Here is a tiny trained network, its code and every weight. The questions are about switching its units off for an input and a class, where a switched-off unit gives its printed mean instead of its output.

import numpy as np


def w(rows, s, z=0):
    codes = np.array(rows[::2]) - 128.0
    scale = np.full(codes.shape[1], s)
    scale[-1] = z or s
    return codes * scale


def f(y):
    return y / 2 * (1 + np.tanh(0.7978845608 * (y + 0.044715 * y**3)))


def log_softmax(a):
    a = a - a.max(-1, keepdims=True)
    return a - np.log(np.exp(a).sum(-1, keepdims=True))


def net(x, mask):
    res = np.array(x, float).reshape(1, 8) / 4 @ E
    y = f(res @ A[0][:, :-1].T + A[0][:, -1])
    res = res + np.where(mask, y, B[0][:, -1]) @ B[0][:, :-1]
    return log_softmax(res[-1] @ U[:, :-1].T + U[:, -1])


A, B = {}, {}
E = w([
[113,97,74,111,124,82,79,23,123,74],'x0',
[77,146,206,152,195,239,20,145,110,124],'x1',
[204,66,145,132,124,119,134,78,189,69],'x2',
[148,107,132,191,137,178,146,190,107,202],'x3',
[236,148,78,105,167,90,46,140,113,89],'x4',
[129,7,41,54,145,125,82,109,181,137],'x5',
[145,109,154,226,38,202,83,49,63,132],'x6',
[146,166,36,168,158,89,108,119,192,215],'x7',
],0.011)
A[0] = w([
[225,147,82,93,185,39,119,136,155,145,124],'neuron 1',
[145,153,91,127,109,116,131,137,120,128,84],'neuron 2',
[143,56,114,52,124,144,92,55,139,101,112],'neuron 3',
[141,118,98,237,93,151,202,146,143,187,127],'neuron 4',
[93,137,123,116,138,177,84,151,120,151,84],'neuron 5',
[79,124,198,103,129,168,249,186,117,103,109],'neuron 6',
[162,44,101,57,110,115,119,93,169,72,151],'neuron 7',
[120,136,166,109,132,124,176,92,130,129,180],'neuron 8',
[182,114,220,173,125,155,40,154,70,126,145],'neuron 9',
[195,137,87,80,147,93,191,149,148,111,152],'neuron 10',
[115,160,148,171,111,173,70,91,106,91,157],'neuron 11',
[128,159,103,118,121,171,119,139,124,136,97],'neuron 12',
[28,114,158,104,164,165,76,199,124,196,92],'neuron 13',
[63,131,128,180,96,131,94,114,138,140,253],'neuron 14',
],0.012,0.0056)
B[0] = w([
[176,206,56,162,128,82,42,106,195,119,242],'neuron 1',
[159,123,118,145,148,110,98,110,112,145,147],'neuron 2',
[92,9,154,108,152,118,122,155,159,72,223],'neuron 3',
[138,83,153,130,73,146,75,104,75,252,223],'neuron 4',
[191,118,38,111,176,145,177,96,116,122,185],'neuron 5',
[75,198,177,121,65,121,237,227,169,138,230],'neuron 6',
[77,41,103,100,125,76,79,192,142,110,238],'neuron 7',
[86,134,118,163,65,97,174,128,137,108,162],'neuron 8',
[212,110,97,199,95,252,159,167,77,58,218],'neuron 9',
[141,165,128,144,125,87,62,160,181,134,215],'neuron 10',
[149,125,188,170,175,164,123,72,64,57,203],'neuron 11',
[141,116,125,149,148,149,143,114,146,138,145],'neuron 12',
[153,142,79,45,197,171,254,100,165,146,253],'neuron 13',
[116,117,130,109,167,126,201,29,78,141,202],'neuron 14',
],0.0085,0.019)
U = w([
[62,154,169,148,138,104,139,9,119,62,21],'0',
[96,182,195,144,76,123,192,182,167,135,211],'1',
[112,49,120,89,128,103,97,153,182,81,129],'2',
[140,141,101,76,209,177,174,117,156,157,250],'3',
[182,187,91,148,131,93,64,127,200,123,99],'4',
[131,99,142,174,82,142,126,81,115,240,21],'5',
[171,125,154,201,119,213,139,128,105,53,148],'6',
],0.012,0.0012)

Each question gives the input, the list of numbers given to net, and the class t.
The units are the neurons (one row each of A and B). Each row of codes is followed by its name. A weight is (code - 128) times the scale printed after its matrix; where a second scale follows, it is the last column's (A, B and U).
mask holds one flag per neuron, in row order. A switched-off neuron (its flag False) gives its mean, the last column of its row in B, instead of its output. The means were averaged over made-up inputs and are rounded, as every weight is.
A unit's drop is (log p(t) with every unit on - log p(t) with that unit switched off) / (log p(t) with every unit on - log p(t) with every unit switched off).
The circuit of an input: a set's keep is (log p(t) with only the set's units on - log p(t) with every unit switched off) / (log p(t) with every unit on - log p(t) with every unit switched off). Starting from the 12 units with the biggest drops (on a tie, the unit counted first), units are removed one at a time, each time the one whose removal leaves the highest keep (on an exact tie, the one counted first), for as long as the keep stays at least 0.8.
circuit, biggest first: the units of the circuit, biggest drop first
top k neurons: the k neurons with the biggest drops, biggest first
drop of u: that unit's drop, to one decimal
input [0,7,6,0,8,5,2,-2], class 6: top 2 neurons	neuron 9; neuron 11
input [-7,-5,6,2,8,-7,1,-4], class 4: circuit, biggest first	neuron 10
input [-8,7,8,-6,0,2,-5,0], class 2: top 2 neurons	neuron 14; neuron 7
input [3,2,-1,7,2,2,-3,-7], class 6: top 2 neurons	neuron 9; neuron 14
input [2,7,-8,-8,-1,5,2,-7], class 3: top 3 neurons	neuron 13; neuron 5; neuron 14
input [-3,-4,5,5,-7,0,8,-7], class 1: top 3 neurons	neuron 6; neuron 8; neuron 5
input [-2,-7,-1,2,1,5,-4,-3], class 4: top 2 neurons	neuron 1; neuron 10
input [-7,-3,3,-1,1,-8,-4,8], class 4: drop of neuron 10	0.0
input [-2,-2,5,7,3,-3,8,7], class 5: drop of neuron 4	8.4
input [-1,-8,0,6,-2,-2,-2,3], class 5: drop of neuron 4	2.7
input [-8,-4,-8,3,2,-2,-8,0], class 1: drop of neuron 6	3.4
